Here is a tiny trained network, its code and every weight. The questions are about switching its units off for an input and a target symbol, where a switched-off unit gives its printed mean instead of its output.

import numpy as np


def w(rows, s, z=0):
    codes = np.array(rows[::2]) - 128.0
    scale = np.full(codes.shape[1], s)
    scale[-1] = z or s
    return codes * scale


def f(y):
    return y / 2 * (1 + np.tanh(0.7978845608 * (y + 0.044715 * y**3)))


def softmax(a):
    e = np.exp(a - a.max(-1, keepdims=True))
    return e / e.sum(-1, keepdims=True)


def log_softmax(a):
    a = a - a.max(-1, keepdims=True)
    return a - np.log(np.exp(a).sum(-1, keepdims=True))


def net(x, mask):
    ids = ['ΘΞΣΦαβγδεζλτψ'.index(c) for c in x.split()]
    T = len(ids)
    res = E[ids] + P[:T]
    u = 0
    for l in range(2):
        r = res
        for j in range(2):
            rows = slice(2 * j, 2 * j + 2)
            q, k, v = (r @ M[l][rows].T for M in (Q, K, V))
            z = softmax(np.where(np.tri(T) > 0, q @ k.T / 2**0.5, -1e9)) @ v
            o = O[l][rows]
            res = res + np.where(mask[u + j], z, o[:, -1]) @ o[:, :-1]
        u += 2
        y = f(res @ A[l][:, :-1].T + A[l][:, -1])
        res = res + np.where(mask[u : u + 8], y, B[l][:, -1]) @ B[l][:, :-1]
        u += 8
    return log_softmax(res[-1] @ U[:, :-1].T + U[:, -1])


Q, K, V, O, A, B = {}, {}, {}, {}, {}, {}
E = w([
[125,118,145,138,97,165,78,95,128,84],'Θ',
[128,204,69,118,30,73,77,38,37,79],'Ξ',
[121,117,101,111,129,253,92,169,236,142],'Σ',
[99,163,145,188,226,135,97,147,153,34],'Φ',
[144,70,134,67,116,138,66,111,89,109],'α',
[87,126,107,124,166,89,112,85,123,64],'β',
[156,101,73,156,114,136,108,153,138,48],'γ',
[146,66,154,109,12,89,193,65,144,193],'δ',
[126,118,25,150,112,177,137,186,206,105],'ε',
[89,41,78,137,87,106,129,96,100,136],'ζ',
[82,223,55,138,125,134,80,127,137,106],'λ',
[75,110,145,186,56,99,207,71,91,230],'τ',
[131,61,168,147,227,96,90,136,99,76],'ψ',
],0.015)
P = w([
[127,89,142,202,22,103,80,2,214,72],'0',
[111,31,112,86,120,179,54,120,210,112],'1',
[103,67,83,119,156,139,43,103,128,74],'2',
[92,91,102,98,169,142,53,116,130,62],'3',
[102,96,81,90,119,187,77,118,132,83],'4',
[101,103,83,134,164,178,88,146,119,47],'5',
[96,67,123,108,170,167,108,138,109,79],'6',
[91,123,88,75,132,201,122,125,122,86],'7',
[105,114,68,87,125,173,97,130,70,93],'8',
[101,175,53,113,126,174,88,131,64,66],'9',
[95,131,84,126,145,199,128,126,82,95],'10',
[119,157,64,53,114,199,84,130,84,119],'11',
[88,174,35,92,144,176,79,151,74,113],'12',
[87,167,63,91,166,162,68,153,90,138],'13',
],0.0095)
Q[0] = w([
[92,97,79,157,146,173,41,68,134,143],'0.h0',
[94,64,64,156,100,114,97,78,122,63],'0.h0',
[201,187,166,150,140,78,107,155,169,184],'0.h1',
[246,166,124,106,116,36,255,116,182,93],'0.h1',
],0.007)
K[0] = w([
[78,80,147,235,109,90,125,71,177,103],'0.h0',
[162,152,227,238,121,139,129,28,189,79],'0.h0',
[84,143,29,61,189,86,158,253,45,173],'0.h1',
[143,59,83,37,234,168,167,161,82,146],'0.h1',
],0.0053)
V[0] = w([
[251,107,115,63,111,109,194,168,107,110],'0.h0',
[191,132,254,225,125,111,180,118,169,144],'0.h0',
[107,119,180,34,231,132,89,147,148,132],'0.h1',
[158,198,38,157,148,92,213,150,115,155],'0.h1',
],0.0069)
O[0] = w([
[196,127,90,56,163,225,110,131,90,146,21],'0.h0',
[204,228,137,52,107,142,144,92,224,175,103],'0.h0',
[150,121,166,128,146,91,76,182,114,255,2],'0.h1',
[91,129,153,25,172,138,195,181,93,91,28],'0.h1',
],0.0096,0.0079)
A[0] = w([
[104,109,94,94,48,107,77,91,120,141,255],'0.n0',
[172,110,147,124,226,85,59,23,135,75,112],'0.n1',
[77,149,253,158,62,93,164,100,63,205,108],'0.n2',
[92,142,223,158,157,149,84,113,146,66,175],'0.n3',
[80,84,113,129,88,145,120,76,187,155,82],'0.n4',
[156,163,131,54,148,159,130,95,110,85,208],'0.n5',
[167,50,114,153,84,116,64,188,150,103,252],'0.n6',
[132,160,119,140,118,172,82,212,149,78,180],'0.n7',
],0.0062,0.0031)
B[0] = w([
[128,110,101,210,241,127,169,145,133,109,254],'0.n0',
[180,134,139,180,44,141,122,81,135,135,202],'0.n1',
[151,88,83,150,130,129,84,81,179,8,148],'0.n2',
[113,129,69,117,80,44,130,73,101,180,213],'0.n3',
[118,97,125,166,163,122,58,209,120,74,209],'0.n4',
[36,191,129,179,93,66,86,149,254,180,140],'0.n5',
[134,138,27,215,142,201,142,90,95,143,227],'0.n6',
[124,145,70,75,153,98,152,120,91,107,182],'0.n7',
],0.0067,0.009)
Q[1] = w([
[229,192,197,87,169,136,94,181,139,228],'1.h0',
[50,99,34,234,109,165,164,27,32,26],'1.h0',
[213,168,188,147,86,218,220,32,195,203],'1.h1',
[225,170,253,16,190,105,131,239,229,225],'1.h1',
],0.0057)
K[1] = w([
[128,135,112,48,134,80,106,160,15,222],'1.h0',
[142,190,79,255,61,126,210,98,197,107],'1.h0',
[114,89,153,106,144,136,121,109,34,196],'1.h1',
[185,161,166,67,139,119,162,235,37,198],'1.h1',
],0.0062)
V[1] = w([
[57,254,124,34,130,72,189,91,239,67],'1.h0',
[248,214,184,167,95,69,70,80,144,183],'1.h0',
[65,152,143,161,179,140,29,190,181,227],'1.h1',
[59,67,177,150,104,39,159,109,54,132],'1.h1',
],0.0067)
O[1] = w([
[114,100,70,77,134,49,144,172,123,72,96],'1.h0',
[119,124,77,116,59,134,170,146,158,255,185],'1.h0',
[250,133,146,147,28,142,117,138,113,91,7],'1.h1',
[50,139,132,186,157,92,21,212,107,131,169],'1.h1',
],0.0097,0.013)
A[1] = w([
[126,151,185,123,202,166,215,78,138,71,146],'1.n0',
[90,60,130,153,141,108,202,123,100,151,184],'1.n1',
[116,146,68,134,143,198,160,199,239,122,176],'1.n2',
[163,118,41,106,39,79,254,107,161,213,252],'1.n3',
[119,164,108,139,56,244,111,96,159,219,200],'1.n4',
[132,70,129,77,149,116,45,164,191,75,214],'1.n5',
[111,146,74,141,192,101,92,85,119,48,77],'1.n6',
[182,120,170,157,150,201,113,84,94,136,172],'1.n7',
],0.0062,0.0037)
B[1] = w([
[137,88,81,128,177,108,66,139,159,154,154],'1.n0',
[179,220,45,120,108,171,118,108,157,129,183],'1.n1',
[137,141,158,170,93,96,101,64,124,140,186],'1.n2',
[51,72,165,124,137,202,117,161,147,83,210],'1.n3',
[159,61,113,153,139,127,202,134,79,119,225],'1.n4',
[151,124,131,181,87,87,187,113,85,129,165],'1.n5',
[155,91,187,105,132,159,161,134,144,196,254],'1.n6',
[68,254,82,128,80,156,156,188,128,111,158],'1.n7',
],0.0088,0.022)
U = w([
[101,81,149,152,113,117,98,52,125,107,219],'Θ',
[46,121,117,61,173,177,134,144,54,120,236],'Ξ',
[167,149,174,117,84,153,112,152,134,33,166],'Σ',
[85,96,125,75,49,149,35,202,140,134,58],'Φ',
[133,189,159,120,151,151,190,152,126,167,21],'α',
[167,128,101,108,66,91,3,121,129,225,162],'β',
[168,136,110,53,154,175,87,45,176,219,87],'γ',
[85,122,173,33,109,209,119,102,145,75,79],'δ',
[178,78,190,91,224,167,162,127,127,92,86],'ε',
[93,158,250,143,165,204,74,153,174,106,34],'ζ',
[114,65,194,148,131,73,113,209,44,63,46],'λ',
[141,124,119,86,114,60,213,127,155,149,33],'τ',
[111,56,241,85,132,153,167,149,133,196,2],'ψ',
],0.0037,0.0046)

Each question gives the input, a string of symbols that net reads in full, and the target symbol t.
The units are the heads (2 rows each of Q, K, V and O) and the neurons (one row each of A and B). Each row of codes is followed by its name. A weight is (code - 128) times the scale printed after its matrix; where a second scale follows, it is the last column's (O, A, B and U).
mask holds one flag per unit, layer by layer, with each layer's heads first. A switched-off unit (its flag False) gives its mean, the last column of its rows in O or B, instead of its output. The means were averaged over made-up inputs and are rounded, as every weight is.
A unit's drop is (log p(t) with every unit on - log p(t) with that unit switched off) / (log p(t) with every unit on - log p(t) with every unit switched off).
The circuit of an input: a set's keep is (log p(t) with only the set's units on - log p(t) with every unit switched off) / (log p(t) with every unit on - log p(t) with every unit switched off). Starting from the 12 units with the biggest drops (on a tie, the unit counted first), units are removed one at a time, each time the one whose removal leaves the highest keep (on an exact tie, the one counted first), for as long as the keep stays at least 0.8.
circuit, biggest first: the units of the circuit, biggest drop first
most important unit: the unit with the biggest drop
k most important neurons: the k neurons with the biggest drops, biggest first
top k neurons in layer l: the k neurons of layer l with the biggest drops, biggest first
which heads matter: for each layer, one digit per head in row order, 1 if its drop is at least 0.15 and else 0, layers parted by /
input ζ Φ ψ α α α ε Σ Ξ Φ λ Σ, target ζ: circuit, biggest first => 1.h0; 1.h1; 1.n4
input λ δ Σ γ δ ψ, target λ: which heads matter => 11 / 11
input δ Σ Σ Ξ τ ζ, target δ: circuit, biggest first => 0.h0; 1.n3; 1.h1; 1.h0
input λ α Θ ε Φ Φ β Φ ζ Φ ψ δ, target λ: most important unit => 1.h0
input α Σ τ β Ξ γ Σ ε ζ λ δ Θ ψ, target α: 3 most important neurons => 1.n7; 0.n6; 0.n1
input Σ δ ζ α ψ β δ Φ ψ τ, target Σ: which heads matter => 01 / 01
input Ξ τ λ δ, target Ξ: circuit, biggest first => 1.h1; 0.h1
input τ ζ ζ λ γ ζ ε, target τ: circuit, biggest first => 0.h0; 1.h0
input Σ ψ λ Φ, target Σ: 2 most important neurons => 0.n4; 1.n7
input δ α Ξ γ δ, target δ: which heads matter => 10 / 11
input τ Θ λ, target τ: which heads matter => 11 / 10
input λ β ζ ε λ δ ψ ζ τ Θ, target λ: circuit, biggest first => 1.h0; 1.h1; 0.h0
input Σ α λ ψ Ξ, target Σ: which heads matter => 01 / 01
input α τ λ δ ψ ε Φ, target α: top 3 neurons in layer 0 => 0.n1; 0.n6; 0.n4
input Φ τ τ, target Φ: which heads matter => 10 / 10
input ψ α δ ψ, target ψ: top 2 neurons in layer 1 => 1.n4; 1.n3
input ε δ γ Ξ Φ ψ, target ε: which heads matter => 01 / 11
input β ψ Φ Ξ Σ λ, target β: top 2 neurons in layer 0 => 0.n1; 0.n3
input ζ τ Ξ Φ Σ τ, target ζ: which heads matter => 00 / 10
input ε λ ψ ε Σ γ β, target ε: circuit, biggest first => 1.h0; 0.h1; 1.n6
input ψ α ε λ λ δ, target ψ: which heads matter => 11 / 11
input ψ ζ ζ Φ ψ τ β ε Φ Θ Σ Σ λ, target ψ: 3 most important neurons => 0.n1; 1.n4; 1.n3
input α ψ ζ β α ε ψ ζ τ Ξ Θ ζ, target α: which heads matter => 01 / 10
input γ ψ γ ε Ξ λ ψ Ξ α γ Θ ψ, target γ: which heads matter => 11 / 01
input ζ Θ β ψ ψ Θ γ, target ζ: which heads matter => 00 / 11
input ζ Θ Φ ε Φ λ α ζ ψ ψ λ Σ δ, target ζ: which heads matter => 00 / 10
input Φ τ γ γ α ζ β ε λ τ δ, target Φ: 2 most important neurons => 1.n3; 0.n1
